Below is a small trained network, with its code and all its weights. Each question gives an input and a class and asks what happens when units are switched off, that is, made to give their printed mean instead of their output.

import numpy as np


def w(rows, s, z=0):
    codes = np.array(rows[::2]) - 128.0
    scale = np.full(codes.shape[1], s)
    scale[-1] = z or s
    return codes * scale


def f(y):
    return y / 2 * (1 + np.tanh(0.7978845608 * (y + 0.044715 * y**3)))


def log_softmax(a):
    a = a - a.max(-1, keepdims=True)
    return a - np.log(np.exp(a).sum(-1, keepdims=True))


def net(x, mask):
    res = np.array(x, float).reshape(1, 4) / 4 @ E
    y = f(res @ A[0][:, :-1].T + A[0][:, -1])
    res = res + np.where(mask, y, B[0][:, -1]) @ B[0][:, :-1]
    return log_softmax(res[-1] @ U[:, :-1].T + U[:, -1])


A, B = {}, {}
E = w([
[145,106,242,194,137,255,41,155,139],'x0',
[22,195,204,148,60,170,158,139,26],'x1',
[130,10,198,253,66,49,175,108,163],'x2',
[96,112,186,73,128,52,62,8,132],'x3',
],0.0088)
A[0] = w([
[160,92,195,120,155,142,63,135,66,111],'n0',
[118,191,126,96,202,137,80,119,127,151],'n1',
[133,201,103,109,137,116,89,150,129,191],'n2',
[101,177,84,101,160,185,111,112,139,151],'n3',
[4,132,177,104,36,181,198,109,56,27],'n4',
[115,168,51,112,57,86,180,102,158,20],'n5',
[127,22,164,186,97,106,210,121,152,132],'n6',
[121,128,113,72,201,142,110,144,87,151],'n7',
[58,108,138,76,137,110,63,1,139,161],'n8',
[162,158,181,201,111,205,43,139,158,71],'n9',
[146,137,75,188,148,155,209,214,105,219],'n10',
[130,151,73,115,144,22,172,117,47,43],'n11',
[131,146,73,200,178,159,200,223,131,212],'n12',
[45,207,153,124,66,90,168,156,92,9],'n13',
[106,173,93,113,156,174,122,115,145,181],'n14',
[211,76,101,108,152,133,102,88,152,76],'n15',
[208,84,125,111,166,43,97,167,201,60],'n16',
[143,109,208,54,128,80,129,47,110,143],'n17',
[102,134,181,85,138,62,73,130,128,215],'n18',
[114,71,214,137,94,55,189,178,185,176],'n19',
[129,162,65,114,57,57,179,144,113,54],'n20',
[186,77,56,104,227,124,138,149,193,29],'n21',
],0.0085,0.0015)
B[0] = w([
[122,173,126,111,140,166,131,101,197,184],'n0',
[126,70,142,122,192,73,150,169,74,203],'n1',
[123,88,140,135,182,77,154,132,128,183],'n2',
[105,63,167,116,138,47,163,156,64,200],'n3',
[165,182,113,140,90,102,66,118,62,255],'n4',
[156,148,142,55,161,159,184,117,202,196],'n5',
[176,80,187,119,153,108,189,161,69,227],'n6',
[116,57,203,169,124,45,152,173,83,188],'n7',
[59,81,78,186,98,192,85,136,178,237],'n8',
[155,173,114,2,210,173,125,60,170,241],'n9',
[34,105,69,188,109,173,100,143,136,221],'n10',
[127,152,124,57,166,162,110,144,187,219],'n11',
[114,72,94,180,79,182,129,147,195,227],'n12',
[188,169,89,98,73,115,101,75,79,215],'n13',
[103,111,146,149,134,98,176,174,77,183],'n14',
[146,196,105,126,50,105,75,103,92,201],'n15',
[149,154,112,132,87,108,106,134,69,227],'n16',
[55,113,116,181,122,201,110,147,136,213],'n17',
[83,69,91,162,90,132,121,170,149,184],'n18',
[102,131,172,125,196,90,176,176,110,213],'n19',
[121,171,155,110,191,154,142,126,202,201],'n20',
[166,179,141,129,52,117,100,112,101,236],'n21',
],0.0085,0.0099)
U = w([
[9,65,38,243,90,171,81,156,164,254],'0',
[122,60,222,152,187,20,171,173,44,150],'1',
[204,254,109,149,25,65,27,117,57,73],'2',
[140,209,133,42,237,163,102,118,215,26],'3',
],0.0099,0.0015)

Each question gives the input, the list of numbers given to net, and the class t.
The units are the neurons (one row each of A and B). Each row of codes is followed by its name. A weight is (code - 128) times the scale printed after its matrix; where a second scale follows, it is the last column's (A, B and U).
mask holds one flag per neuron, in row order. A switched-off neuron (its flag False) gives its mean, the last column of its row in B, instead of its output. The means were averaged over made-up inputs and are rounded, as every weight is.
A unit's drop is (log p(t) with every unit on - log p(t) with that unit switched off) / (log p(t) with every unit on - log p(t) with every unit switched off).
The circuit of an input: a set's keep is (log p(t) with only the set's units on - log p(t) with every unit switched off) / (log p(t) with every unit on - log p(t) with every unit switched off). Starting from the 12 units with the biggest drops (on a tie, the unit counted first), units are removed one at a time, each time the one whose removal leaves the highest keep (on an exact tie, the one counted first), for as long as the keep stays at least 0.8.
units of the circuit, in order: the units of the circuit, biggest drop first
top k neurons: the k neurons with the biggest drops, biggest first
drop when u is switched off: that unit's drop, to one decimal
input [-5,-8,-7,1], class 2: top 2 neurons	n21; n15
input [8,-5,4,7], class 3: units of the circuit, in order	n9
input [-2,6,-8,8], class 0: top 2 neurons	n8; n17
input [8,8,7,1], class 2: top 2 neurons	n4; n13
input [-1,-7,5,5], class 2: top 3 neurons	n15; n16; n21
input [8,-6,3,-3], class 3: top 2 neurons	n9; n4
input [7,2,6,8], class 0: top 3 neurons	n8; n17; n18
input [-5,-7,1,7], class 0: top 4 neurons	n8; n17; n4; n18
input [-8,-3,6,4], class 3: top 3 neurons	n11; n5; n20
input [-2,1,7,-5], class 1: top 3 neurons	n6; n19; n8
input [5,-1,-7,-8], class 0: top 2 neurons	n12; n10
input [8,-2,-6,8], class 0: top 2 neurons	n8; n18
input [2,-2,4,-3], class 1: top 3 neurons	n6; n8; n17
input [-8,6,7,0], class 3: top 3 neurons	n11; n20; n5
input [-2,-4,6,-5], class 1: top 4 neurons	n6; n19; n8; n17
input [6,-5,8,1], class 1: units of the circuit, in order	n6
input [7,-7,-7,6], class 1: top 3 neurons	n1; n7; n3
input [-8,5,-1,-6], class 3: drop when n5 is switched off	0.6
input [-3,7,-7,-4], class 1: drop when n21 is switched off	0.2
input [7,-8,1,-5], class 2: units of the circuit, in order	n21
input [-6,6,-3,7], class 0: drop when n17 is switched off	0.4
input [3,-3,-5,2], class 1: drop when n5 is switched off	0.0
